Below are the code and all the weights of a small trained network. Each question names an input and a class and asks about switching units off, where a switched-off unit gives its printed mean instead of its output.

import numpy as np


def w(rows, s, z=0):
    codes = np.array(rows[::2]) - 128.0
    scale = np.full(codes.shape[1], s)
    scale[-1] = z or s
    return codes * scale


def norm(h):
    return h / np.sqrt((h * h).mean(-1, keepdims=True) + 1e-5)


def f(y):
    return y / 2 * (1 + np.tanh(0.7978845608 * (y + 0.044715 * y**3)))


def log_softmax(a):
    a = a - a.max(-1, keepdims=True)
    return a - np.log(np.exp(a).sum(-1, keepdims=True))


def net(x, mask):
    res = np.array(x, float).reshape(1, 3) / 4 @ E
    u = 0
    for l in range(3):
        y = f(norm(res) @ A[l][:, :-1].T + A[l][:, -1])
        res = res + np.where(mask[u : u + 9], y, B[l][:, -1]) @ B[l][:, :-1]
        u += 9
    return log_softmax(norm(res)[-1] @ U[:, :-1].T + U[:, -1])


A, B = {}, {}
E = w([
[112,148,86,154,80,140,237],'x0',
[139,163,3,103,111,146,83],'x1',
[70,170,131,185,166,168,111],'x2',
],0.0034)
A[0] = w([
[182,73,152,71,143,100,76,40],'L0N0',
[125,92,191,116,158,114,77,67],'L0N1',
[118,117,140,137,151,127,102,58],'L0N2',
[98,147,158,143,171,162,60,80],'L0N3',
[145,165,78,118,77,132,156,49],'L0N4',
[165,117,63,103,183,134,1,2],'L0N5',
[195,131,66,51,88,127,96,65],'L0N6',
[140,96,180,123,172,109,102,60],'L0N7',
[100,166,73,137,132,146,92,6],'L0N8',
],0.0062,0.003)
B[0] = w([
[195,160,116,95,98,124,106,200],'L0N0',
[160,75,54,133,145,143,100,195],'L0N1',
[116,108,76,157,158,147,140,108],'L0N2',
[112,93,137,196,190,107,166,181],'L0N3',
[135,67,125,131,175,100,86,185],'L0N4',
[91,179,254,134,87,117,190,253],'L0N5',
[107,73,102,160,135,75,175,238],'L0N6',
[159,92,42,127,120,166,134,169],'L0N7',
[130,119,123,102,120,199,104,151],'L0N8',
],0.0063,0.0027)
A[1] = w([
[135,178,2,184,207,214,97,5],'L1N0',
[128,124,157,110,99,105,150,86],'L1N1',
[34,191,14,152,133,223,76,3],'L1N2',
[188,146,48,25,80,118,110,23],'L1N3',
[119,94,113,95,96,243,173,98],'L1N4',
[104,107,122,105,149,143,154,137],'L1N5',
[132,98,222,86,121,44,174,140],'L1N6',
[71,210,142,166,124,97,153,38],'L1N7',
[111,161,165,141,137,166,102,49],'L1N8',
],0.0044,0.0023)
B[1] = w([
[191,140,156,167,56,1,156,160],'L1N0',
[156,160,111,158,94,111,67,143],'L1N1',
[205,169,209,79,35,58,105,164],'L1N2',
[68,116,153,175,163,218,181,149],'L1N3',
[109,159,177,83,95,69,105,129],'L1N4',
[109,142,110,107,147,98,98,139],'L1N5',
[156,208,78,76,37,92,80,252],'L1N6',
[147,99,143,59,105,205,68,146],'L1N7',
[118,146,97,161,168,166,152,111],'L1N8',
],0.0039,0.0032)
A[2] = w([
[11,210,218,146,140,241,143,54],'L2N0',
[105,108,101,205,233,175,87,68],'L2N1',
[194,150,231,145,126,160,113,121],'L2N2',
[252,31,79,84,115,118,114,114],'L2N3',
[104,124,120,202,212,83,88,114],'L2N4',
[114,133,149,142,137,130,102,86],'L2N5',
[27,186,187,134,142,189,154,72],'L2N6',
[41,149,107,161,153,101,200,122],'L2N7',
[153,163,175,121,125,160,118,4],'L2N8',
],0.0044,0.0026)
B[2] = w([
[204,108,113,109,210,200,30,201],'L2N0',
[120,146,96,37,3,65,177,146],'L2N1',
[99,124,34,183,153,155,159,173],'L2N2',
[72,204,181,155,199,239,81,253],'L2N3',
[87,113,41,70,75,74,201,134],'L2N4',
[170,110,113,109,128,119,160,107],'L2N5',
[169,132,116,108,145,192,69,161],'L2N6',
[173,94,130,141,193,155,73,161],'L2N7',
[184,109,77,152,131,120,145,101],'L2N8',
],0.0045,0.003)
U = w([
[164,136,160,137,182,254,64,246],'0',
[145,198,187,112,15,73,138,151],'1',
[76,22,37,149,160,92,181,18],'2',
],0.011,0.0011)

Each question gives the input, the list of numbers given to net, and the class t.
The units are the neurons (one row each of A and B). Each row of codes is followed by its name. A weight is (code - 128) times the scale printed after its matrix; where a second scale follows, it is the last column's (A, B and U).
mask holds one flag per neuron, layer by layer. A switched-off neuron (its flag False) gives its mean, the last column of its row in B, instead of its output. The means were averaged over made-up inputs and are rounded, as every weight is.
A unit's drop is (log p(t) with every unit on - log p(t) with that unit switched off) / (log p(t) with every unit on - log p(t) with every unit switched off).
The circuit of an input: a set's keep is (log p(t) with only the set's units on - log p(t) with every unit switched off) / (log p(t) with every unit on - log p(t) with every unit switched off). Starting from the 12 units with the biggest drops (on a tie, the unit counted first), units are removed one at a time, each time the one whose removal leaves the highest keep (on an exact tie, the one counted first), for as long as the keep stays at least 0.8.
circuit, biggest first: the units of the circuit, biggest drop first
top k neurons in layer l: the k neurons of layer l with the biggest drops, biggest first
drop when u is switched off: that unit's drop, to one decimal
input [-5,-4,1], class 2: circuit, biggest first -> [L0N3, L2N4, L0N2]
input [0,-7,-1], class 0: circuit, biggest first -> [L0N5, L0N7]
input [0,-3,-3], class 0: circuit, biggest first -> [L0N5]
input [6,8,1], class 1: top 3 neurons in layer 0 -> [L0N8, L0N3, L0N1]
input [-3,5,0], class 1: top 2 neurons in layer 1 -> [L1N6, L1N3]
input [8,1,-8], class 2: top 4 neurons in layer 0 -> [L0N5, L0N4, L0N0, L0N6]
input [5,-4,1], class 0: top 2 neurons in layer 0 -> [L0N0, L0N6]
input [7,0,3], class 0: top 2 neurons in layer 0 -> [L0N1, L0N7]
input [0,7,-2], class 1: top 2 neurons in layer 0 -> [L0N5, L0N1]
input [5,2,-8], class 2: top 2 neurons in layer 0 -> [L0N5, L0N6]
input [1,8,-7], class 2: top 2 neurons in layer 0 -> [L0N6, L0N4]
input [1,2,3], class 1: drop when L1N2 is switched off -> 0.9
input [-7,-1,5], class 2: drop when L0N1 is switched off -> 0.1
input [-3,-8,-6], class 0: drop when L2N5 is switched off -> 0.0
input [-2,-2,-8], class 0: circuit, biggest first -> [L2N3]
